Below is a small trained network, with its code and all its weights. Each question gives an input and a target symbol and asks what happens when units are switched off, that is, made to give their printed mean instead of their output.

import numpy as np


def w(rows, s, z=0):
    codes = np.array(rows[::2]) - 128.0
    scale = np.full(codes.shape[1], s)
    scale[-1] = z or s
    return codes * scale


def norm(h):
    return h / np.sqrt((h * h).mean(-1, keepdims=True) + 1e-5)


def f(y):
    return np.maximum(y, 0)


def softmax(a):
    e = np.exp(a - a.max(-1, keepdims=True))
    return e / e.sum(-1, keepdims=True)


def log_softmax(a):
    a = a - a.max(-1, keepdims=True)
    return a - np.log(np.exp(a).sum(-1, keepdims=True))


def net(x, mask):
    ids = ['ΓΔΛΣΦβεζηθμω'.index(c) for c in x.split()]
    T = len(ids)
    res = E[ids] + P[:T]
    u = 0
    for l in range(2):
        q, k, v = (norm(res) @ M[l].T for M in (Q, K, V))
        z = softmax(np.where(np.tri(T) > 0, q @ k.T / 2**0.5, -1e9)) @ v
        res = res + np.where(mask[u], z, O[l][:, -1]) @ O[l][:, :-1]
        u += 1
        y = f(norm(res) @ A[l][:, :-1].T + A[l][:, -1])
        res = res + np.where(mask[u : u + 4], y, B[l][:, -1]) @ B[l][:, :-1]
        u += 4
    return log_softmax(norm(res)[-1] @ U[:, :-1].T + U[:, -1])


Q, K, V, O, A, B = {}, {}, {}, {}, {}, {}
E = w([
[82,114,129,111,143],'Γ',
[86,117,101,84,107],'Δ',
[135,135,115,156,92],'Λ',
[133,135,103,152,7],'Σ',
[60,214,84,120,104],'Φ',
[132,102,106,141,99],'β',
[143,150,100,141,55],'ε',
[89,119,103,96,157],'ζ',
[107,114,95,72,103],'η',
[61,114,112,103,120],'θ',
[170,141,113,178,51],'μ',
[139,147,97,115,101],'ω',
],0.016)
P = w([
[102,70,63,135,64],'0',
[125,154,102,230,177],'1',
[135,134,116,106,50],'2',
[118,151,104,239,173],'3',
[132,160,131,97,51],'4',
[135,188,173,229,197],'5',
[134,117,120,111,50],'6',
[165,139,238,171,162],'7',
[134,158,155,78,47],'8',
[129,184,166,255,223],'9',
[124,162,129,101,49],'10',
[169,148,222,194,162],'11',
[125,160,128,100,48],'12',
],0.013)
Q[0] = w([
[116,226,166,85,167],'L0H0',
[245,11,95,135,217],'L0H0',
],0.013)
K[0] = w([
[82,204,105,126,93],'L0H0',
[143,97,107,186,248],'L0H0',
],0.019)
V[0] = w([
[118,114,136,80,33],'L0H0',
[223,100,253,70,166],'L0H0',
],0.005)
O[0] = w([
[193,120,121,175,252,253],'L0H0',
[122,140,63,14,38,7],'L0H0',
],0.0038,0.0061)
A[0] = w([
[11,89,156,82,190,103],'L0N0',
[2,92,124,59,136,51],'L0N1',
[131,82,91,110,19,2],'L0N2',
[86,96,205,159,65,209],'L0N3',
],0.0084,0.003)
B[0] = w([
[203,133,143,121,166,185],'L0N0',
[59,65,246,146,99,190],'L0N1',
[121,78,165,136,40,253],'L0N2',
[189,194,156,169,201,245],'L0N3',
],0.012,0.0039)
Q[1] = w([
[186,226,229,77,172],'L1H0',
[141,127,42,229,254],'L1H0',
],0.03)
K[1] = w([
[114,242,191,63,97],'L1H0',
[239,3,174,138,93],'L1H0',
],0.033)
V[1] = w([
[233,41,95,82,140],'L1H0',
[5,138,149,108,86],'L1H0',
],0.021)
O[1] = w([
[226,128,248,75,189,5],'L1H0',
[31,180,115,94,140,163],'L1H0',
],0.017,0.014)
A[1] = w([
[156,126,59,148,210,118],'L1N0',
[195,104,110,107,133,18],'L1N1',
[138,44,3,115,148,2],'L1N2',
[117,80,44,180,161,183],'L1N3',
],0.027,0.00091)
B[1] = w([
[131,140,132,163,62,180],'L1N0',
[108,160,70,92,146,163],'L1N1',
[114,252,157,86,101,223],'L1N2',
[135,20,140,124,208,252],'L1N3',
],0.025,0.014)
U = w([
[125,71,144,154,138,151],'Γ',
[64,139,50,143,135,135],'Δ',
[168,95,51,159,149,79],'Λ',
[110,83,175,146,62,179],'Σ',
[129,120,158,146,183,253],'Φ',
[167,144,128,93,186,159],'β',
[147,146,137,181,12,87],'ε',
[98,175,191,111,53,135],'ζ',
[107,220,138,59,167,60],'η',
[127,105,57,136,248,30],'θ',
[173,172,53,110,77,66],'μ',
[139,153,237,134,146,134],'ω',
],0.018,0.006)

Each question gives the input, a string of symbols that net reads in full, and the target symbol t.
The units are the heads (2 rows each of Q, K, V and O) and the neurons (one row each of A and B). Each row of codes is followed by its name. A weight is (code - 128) times the scale printed after its matrix; where a second scale follows, it is the last column's (O, A, B and U).
mask holds one flag per unit, layer by layer, with each layer's heads first. A switched-off unit (its flag False) gives its mean, the last column of its rows in O or B, instead of its output. The means were averaged over made-up inputs and are rounded, as every weight is.
A unit's drop is (log p(t) with every unit on - log p(t) with that unit switched off) / (log p(t) with every unit on - log p(t) with every unit switched off).
The circuit of an input: a set's keep is (log p(t) with only the set's units on - log p(t) with every unit switched off) / (log p(t) with every unit on - log p(t) with every unit switched off). Starting from all 10 units, units are removed one at a time, each time the one whose removal leaves the highest keep (on an exact tie, the one counted first), for as long as the keep stays at least 0.8.
units of the circuit, in order: the units of the circuit, biggest drop first
unit that matters most: the unit with the biggest drop
k most important neurons: the k neurons with the biggest drops, biggest first
drop when u is switched off: that unit's drop, to one decimal
input η Δ Λ Λ θ Σ, target Λ: units of the circuit, in order -> L0N3, L1H0, L1N1
input ω η μ θ, target ω: units of the circuit, in order -> L1H0
input η β Δ Δ ω Φ ε θ ω ζ, target ε: 2 most important neurons -> L1N0, L1N3
input β ω Γ Δ ω Φ, target Γ: units of the circuit, in order -> L0N0, L0N3, L1N2, L1H0
input Λ ω ε ε ε Φ ε ε, target ε: units of the circuit, in order -> L1H0, L1N3, L0N2, L1N2
input η Δ Δ Δ Δ ε ζ, target Φ: 3 most important neurons -> L1N3, L0N1, L1N2
input θ ε Φ θ ω Γ θ ε, target ω: units of the circuit, in order -> L1H0, L0N3, L0N1
input Φ Δ Λ ω Σ Δ, target Λ: 2 most important neurons -> L0N3, L1N2
input ζ Γ β Γ Δ, target Σ: units of the circuit, in order -> L0N1, L1H0
input ω ω η, target ζ: 4 most important neurons -> L1N2, L0N2, L0N3, L0N0
input θ Γ Φ ζ ε Σ Δ Γ ε Σ μ ζ, target ε: 4 most important neurons -> L1N0, L0N2, L1N3, L0N1
input ε ε ε ω ε Λ ε η, target ε: 2 most important neurons -> L0N2, L1N0
input ε θ Γ ε Γ, target ω: 2 most important neurons -> L0N0, L0N3
input Λ Δ Φ Σ, target Λ: unit that matters most -> L1N2
input Φ ε β ε θ Γ ω ω, target θ: 3 most important neurons -> L0N3, L0N0, L0N1
input ε ω ω ε Λ Δ μ η ε ε, target μ: 3 most important neurons -> L1N3, L1N1, L0N1
input Φ ζ ω Γ ζ Γ Γ η ε Σ Φ ε, target ε: 2 most important neurons -> L1N3, L0N2
input β Φ β θ Φ Δ, target β: units of the circuit, in order -> L1H0, L1N1
input Δ Φ θ Φ θ ε Λ θ, target θ: 3 most important neurons -> L0N1, L0N0, L1N3
input μ ε θ ω ω ε, target θ: unit that matters most -> L0N0
input θ μ ω ω Φ Δ Γ ω, target μ: drop when L0N3 is switched off -> 0.7
